Below is a small trained network, with its code and all its weights. Each question gives an input and a class and asks what happens when units are switched off, that is, made to give their printed mean instead of their output.

import numpy as np


def w(rows, s, z=0):
    codes = np.array(rows[::2]) - 128.0
    scale = np.full(codes.shape[1], s)
    scale[-1] = z or s
    return codes * scale


def norm(h):
    return h / np.sqrt((h * h).mean(-1, keepdims=True) + 1e-5)


def f(y):
    return np.maximum(y, 0)


def log_softmax(a):
    a = a - a.max(-1, keepdims=True)
    return a - np.log(np.exp(a).sum(-1, keepdims=True))


def net(x, mask):
    res = np.array(x, float).reshape(1, 4) / 4 @ E
    u = 0
    for l in range(3):
        y = f(norm(res) @ A[l][:, :-1].T + A[l][:, -1])
        res = res + np.where(mask[u : u + 9], y, B[l][:, -1]) @ B[l][:, :-1]
        u += 9
    return log_softmax(norm(res)[-1] @ U[:, :-1].T + U[:, -1])


A, B = {}, {}
E = w([
[126,125,128,128,128,126,125,128,130,134,127,136],'x0',
[140,157,170,128,107,97,1,155,135,114,193,107],'x1',
[118,44,198,65,134,158,107,169,107,93,103,128],'x2',
[124,105,106,187,133,146,149,112,146,42,164,223],'x3',
],0.0047)
A[0] = w([
[123,187,136,161,128,100,7,119,115,113,176,126,52],'L0N1',
[152,189,75,185,136,127,131,119,134,103,149,183,98],'L0N2',
[137,195,114,150,128,115,146,120,124,178,120,74,133],'L0N3',
[126,123,71,60,167,134,196,120,102,152,122,110,128],'L0N4',
[120,71,171,101,148,105,138,129,98,74,123,177,78],'L0N5',
[135,156,107,122,165,127,82,117,99,64,148,148,36],'L0N6',
[94,187,94,119,126,98,145,124,115,198,146,119,119],'L0N7',
[131,115,150,116,118,138,2,143,137,102,184,124,1],'L0N8',
[158,66,184,63,142,145,111,143,111,143,68,87,84],'L0N9',
],0.0062,0.0018)
B[0] = w([
[121,81,56,67,74,199,147,221,219,180,254,131,254],'L0N1',
[50,187,197,108,129,34,221,122,77,114,164,132,233],'L0N2',
[221,117,103,140,132,147,78,104,122,128,49,213,202],'L0N3',
[111,129,193,207,92,114,139,152,142,151,133,176,221],'L0N4',
[211,104,75,118,94,248,124,141,152,109,93,144,207],'L0N5',
[124,93,141,227,85,132,118,134,166,164,103,143,170],'L0N6',
[199,80,149,180,171,181,98,114,134,97,71,94,195],'L0N7',
[157,189,207,187,199,40,111,58,28,96,26,129,240],'L0N8',
[29,165,156,106,115,67,209,159,138,183,223,123,232],'L0N9',
],0.0054,0.0057)
A[1] = w([
[117,126,65,74,157,130,135,102,111,140,118,103,89],'L1N1',
[63,124,148,86,193,65,65,87,56,84,107,65,5],'L1N2',
[233,90,43,71,137,186,61,161,176,174,133,110,1],'L1N3',
[153,63,29,98,131,254,105,121,164,97,125,132,42],'L1N4',
[139,85,102,98,153,135,133,154,104,168,143,109,76],'L1N5',
[175,88,168,125,166,161,68,113,86,23,76,171,117],'L1N6',
[116,128,133,149,81,101,63,142,160,107,141,101,48],'L1N7',
[97,153,94,96,158,99,164,75,99,65,93,106,56],'L1N8',
[164,173,128,50,155,130,75,136,105,137,134,56,45],'L1N9',
],0.0073,0.00095)
B[1] = w([
[87,119,140,160,121,137,128,133,126,138,111,155,128],'L1N1',
[190,149,127,55,165,23,57,185,95,153,143,114,175],'L1N2',
[85,133,54,136,230,255,138,59,93,157,199,91,251],'L1N3',
[175,137,139,54,154,68,172,186,80,11,174,116,239],'L1N4',
[93,173,140,131,138,176,85,100,156,117,145,113,164],'L1N5',
[144,112,181,171,101,162,75,140,140,193,59,165,253],'L1N6',
[126,137,96,101,114,137,179,93,110,106,72,143,200],'L1N7',
[109,142,103,85,169,136,137,104,67,144,126,100,173],'L1N8',
[175,125,95,137,174,168,173,142,99,108,159,143,202],'L1N9',
],0.0072,0.0036)
A[2] = w([
[82,72,198,91,112,148,53,146,166,118,108,137,96],'L2N1',
[19,70,107,102,67,151,125,132,174,181,120,73,11],'L2N2',
[61,122,114,137,118,105,185,80,112,88,80,89,124],'L2N3',
[195,74,127,95,103,158,116,170,144,25,94,131,73],'L2N4',
[87,139,128,99,118,99,156,117,156,135,128,84,119],'L2N5',
[202,102,121,215,104,144,35,83,164,174,2,121,26],'L2N6',
[156,129,142,81,116,116,133,170,117,118,126,92,123],'L2N7',
[120,65,159,114,179,98,163,153,122,109,51,124,96],'L2N8',
[99,112,97,141,48,76,85,156,214,100,190,128,56],'L2N9',
],0.0093,0.0011)
B[2] = w([
[167,166,66,227,178,146,169,85,122,200,74,183,172],'L2N1',
[46,84,142,135,27,220,146,179,66,199,112,113,176],'L2N2',
[117,80,89,117,158,72,90,85,75,133,51,140,214],'L2N3',
[102,102,176,61,149,127,217,82,199,86,62,31,226],'L2N4',
[154,108,105,164,89,201,119,141,89,112,113,166,174],'L2N5',
[205,128,212,190,159,158,15,162,254,137,23,205,253],'L2N6',
[117,54,120,112,91,64,98,141,137,110,104,129,186],'L2N7',
[138,192,134,101,110,150,80,141,166,92,226,71,223],'L2N8',
[111,164,87,147,36,104,62,97,232,74,183,92,179],'L2N9',
],0.0084,0.0058)
U = w([
[192,131,182,181,149,153,67,128,209,150,33,179,255],'0',
[78,123,67,142,153,38,176,47,33,114,79,181,135],'1',
[35,87,143,125,15,193,168,179,86,207,124,122,70],'2',
[123,89,163,42,131,149,207,120,172,52,97,64,109],'3',
[153,141,43,124,207,220,115,89,102,162,191,104,134],'4',
[90,174,81,166,23,76,95,106,200,92,213,140,77],'5',
[153,120,145,48,135,1,69,192,68,163,160,107,43],'6',
],0.0083,0.00088)

Each question gives the input, the list of numbers given to net, and the class t.
The units are the neurons (one row each of A and B). Each row of codes is followed by its name. A weight is (code - 128) times the scale printed after its matrix; where a second scale follows, it is the last column's (A, B and U).
mask holds one flag per neuron, layer by layer. A switched-off neuron (its flag False) gives its mean, the last column of its row in B, instead of its output. The means were averaged over made-up inputs and are rounded, as every weight is.
A unit's drop is (log p(t) with every unit on - log p(t) with that unit switched off) / (log p(t) with every unit on - log p(t) with every unit switched off).
The circuit of an input: a set's keep is (log p(t) with only the set's units on - log p(t) with every unit switched off) / (log p(t) with every unit on - log p(t) with every unit switched off). Starting from the 12 units with the biggest drops (on a tie, the unit counted first), units are removed one at a time, each time the one whose removal leaves the highest keep (on an exact tie, the one counted first), for as long as the keep stays at least 0.8.
units of the circuit, in order: the units of the circuit, biggest drop first
most important unit: the unit with the biggest drop
top k neurons: the k neurons with the biggest drops, biggest first
top k neurons in layer l: the k neurons of layer l with the biggest drops, biggest first
input [3,3,-1,-2], class 4: units of the circuit, in order : (L0N1; L1N3)
input [0,3,-7,1], class 5: units of the circuit, in order : (L0N1; L2N9)
input [7,8,-3,1], class 5: top 3 neurons : (L0N1; L0N5; L0N8)
input [0,1,-2,5], class 5: top neuron in layer 0 : (L0N8)
input [2,5,-2,-6], class 4: top 2 neurons : (L0N1; L1N3)
input [0,0,3,3], class 3: units of the circuit, in order : (L0N5; L2N4)
input [-5,5,-8,1], class 5: top 2 neurons in layer 0 : (L0N2; L0N1)
input [-8,-4,0,3], class 1: top 3 neurons in layer 0 : (L0N1; L0N3; L0N8)
input [-8,3,1,-8], class 6: units of the circuit, in order : (L1N2; L2N6)
input [4,8,-1,-5], class 4: top 2 neurons : (L0N1; L0N2)
input [3,0,6,8], class 3: top 3 neurons : (L1N4; L0N5; L2N4)
input [-8,3,-3,6], class 5: top 2 neurons : (L0N1; L2N9)
input [4,-5,2,3], class 3: top 2 neurons : (L0N8; L1N4)
input [0,1,-8,8], class 5: units of the circuit, in order : (L0N8; L2N9)
input [1,-2,8,8], class 3: most important unit : L1N4
input [5,-2,1,0], class 2: top 2 neurons : (L1N4; L0N8)
input [0,-1,8,-7], class 2: top 2 neurons in layer 0 : (L0N9; L0N8)
input [-8,5,7,-2], class 6: top 2 neurons : (L0N8; L0N9)
input [6,2,-6,-8], class 4: top 2 neurons : (L1N3; L0N8)
input [-6,6,-8,-7], class 4: most important unit : L0N1
input [5,0,8,5], class 3: top 2 neurons : (L0N5; L1N4)
input [-4,0,-3,1], class 1: top 2 neurons in layer 0 : (L0N2; L0N8)
input [6,1,-6,-3], class 4: top 3 neurons : (L1N3; L0N8; L0N1)
input [1,5,2,0], class 6: top 2 neurons : (L0N8; L0N3)
input [-3,1,1,-8], class 6: top 2 neurons : (L0N1; L0N9)
input [-2,2,0,-4], class 4: top 3 neurons in layer 0 : (L0N2; L0N1; L0N3)
